Below are the code and all the weights of a small trained network. Each question names an input and a class and asks about switching units off, where a switched-off unit gives its printed mean instead of its output.

import numpy as np


def w(rows, s, z=0):
    codes = np.array(rows[::2]) - 128.0
    scale = np.full(codes.shape[1], s)
    scale[-1] = z or s
    return codes * scale


def f(y):
    return y / 2 * (1 + np.tanh(0.7978845608 * (y + 0.044715 * y**3)))


def log_softmax(a):
    a = a - a.max(-1, keepdims=True)
    return a - np.log(np.exp(a).sum(-1, keepdims=True))


def net(x, mask):
    res = np.array(x, float).reshape(1, 4) / 4 @ E
    y = f(res @ A[0][:, :-1].T + A[0][:, -1])
    res = res + np.where(mask, y, B[0][:, -1]) @ B[0][:, :-1]
    return log_softmax(res[-1] @ U[:, :-1].T + U[:, -1])


A, B = {}, {}
E = w([
[189,66,103,170,230,145,137],'x0',
[148,83,230,137,132,67,88],'x1',
[124,75,142,108,80,101,249],'x2',
[117,117,119,126,133,121,121],'x3',
],0.017)
A[0] = w([
[149,108,146,123,109,188,138,116],'n0',
[59,112,111,60,73,89,177,138],'n1',
[60,133,173,32,95,91,180,112],'n2',
[197,100,128,193,187,139,64,98],'n3',
[139,109,188,142,139,55,102,153],'n4',
[119,78,193,176,109,96,107,136],'n5',
[75,209,181,106,107,164,60,206],'n6',
[163,49,126,137,143,128,203,99],'n7',
[156,119,76,202,198,171,159,162],'n8',
[193,128,182,155,186,92,84,150],'n9',
[151,124,117,150,240,195,96,139],'n10',
[137,95,139,183,184,120,218,80],'n11',
[109,129,53,121,113,188,144,255],'n12',
[59,78,181,50,47,86,218,147],'n13',
[88,105,124,105,122,141,212,141],'n14',
[152,86,249,130,130,48,85,184],'n15',
[45,200,133,133,93,103,64,219],'n16',
[148,61,117,156,144,128,205,77],'n17',
[126,168,87,65,61,142,162,188],'n18',
[128,156,58,168,83,207,162,253],'n19',
[133,114,187,72,85,164,106,118],'n20',
[111,119,127,119,103,84,137,166],'n21',
[120,183,58,118,164,189,135,198],'n22',
],0.012,0.0081)
B[0] = w([
[110,133,114,136,113,109,147,130],'n0',
[142,99,82,121,123,181,249,207],'n1',
[193,149,214,121,71,177,214,210],'n2',
[146,92,99,182,138,179,141,191],'n3',
[130,64,194,193,69,152,160,191],'n4',
[126,126,182,161,95,169,87,183],'n5',
[9,104,108,166,126,37,76,223],'n6',
[16,172,159,114,134,69,87,177],'n7',
[165,146,133,97,157,123,49,197],'n8',
[119,85,109,206,112,158,78,191],'n9',
[227,106,131,86,170,176,81,203],'n10',
[30,142,132,127,116,39,19,169],'n11',
[159,148,2,54,152,139,153,207],'n12',
[143,174,158,121,102,157,161,254],'n13',
[78,104,105,129,101,129,204,185],'n14',
[134,126,180,178,42,146,118,239],'n15',
[58,142,131,89,131,34,78,227],'n16',
[57,154,125,109,116,17,76,170],'n17',
[67,152,96,122,163,142,213,204],'n18',
[128,163,39,95,169,128,166,216],'n19',
[145,155,146,128,53,120,143,166],'n20',
[127,214,172,135,90,113,209,162],'n21',
[153,181,81,49,146,113,92,205],'n22',
],0.009,0.023)
U = w([
[8,170,95,43,200,49,138,252],'0',
[34,123,137,201,45,38,97,160],'1',
[233,150,90,66,165,191,99,88],'2',
[146,42,129,226,170,254,122,100],'3',
[94,141,72,114,123,203,244,49],'4',
[141,154,211,127,79,200,196,49],'5',
],0.0095,0.0034)

Each question gives the input, the list of numbers given to net, and the class t.
The units are the neurons (one row each of A and B). Each row of codes is followed by its name. A weight is (code - 128) times the scale printed after its matrix; where a second scale follows, it is the last column's (A, B and U).
mask holds one flag per neuron, in row order. A switched-off neuron (its flag False) gives its mean, the last column of its row in B, instead of its output. The means were averaged over made-up inputs and are rounded, as every weight is.
A unit's drop is (log p(t) with every unit on - log p(t) with that unit switched off) / (log p(t) with every unit on - log p(t) with every unit switched off).
most important unit: the unit with the biggest drop
k most important neurons: the k neurons with the biggest drops, biggest first
drop when u is switched off: that unit's drop, to one decimal
input [-7,-6,-1,-7], class 0: most important unit -> n16
input [0,5,6,-4], class 5: 2 most important neurons -> (n6; n13)
input [-6,0,5,-2], class 4: 2 most important neurons -> (n1; n18)
input [1,0,2,-8], class 0: 2 most important neurons -> (n15; n2)
input [7,0,0,-3], class 2: 4 most important neurons -> (n10; n6; n16; n8)
input [-3,1,8,7], class 5: 2 most important neurons -> (n2; n13)
input [-7,0,1,-2], class 4: 3 most important neurons -> (n2; n1; n18)
input [-7,0,2,-8], class 4: 2 most important neurons -> (n18; n1)
input [0,2,3,-2], class 5: 2 most important neurons -> (n6; n16)
input [-8,-7,-1,-5], class 0: 2 most important neurons -> (n16; n6)
input [-3,0,-2,-1], class 0: 3 most important neurons -> (n15; n4; n9)
input [2,-8,-7,2], class 2: drop when n10 is switched off -> 0.2
input [2,-6,0,-3], class 2: drop when n16 is switched off -> 0.2
input [1,6,-5,4], class 3: most important neuron -> (n3)
input [1,-8,-3,-7], class 2: drop when n10 is switched off -> 0.1
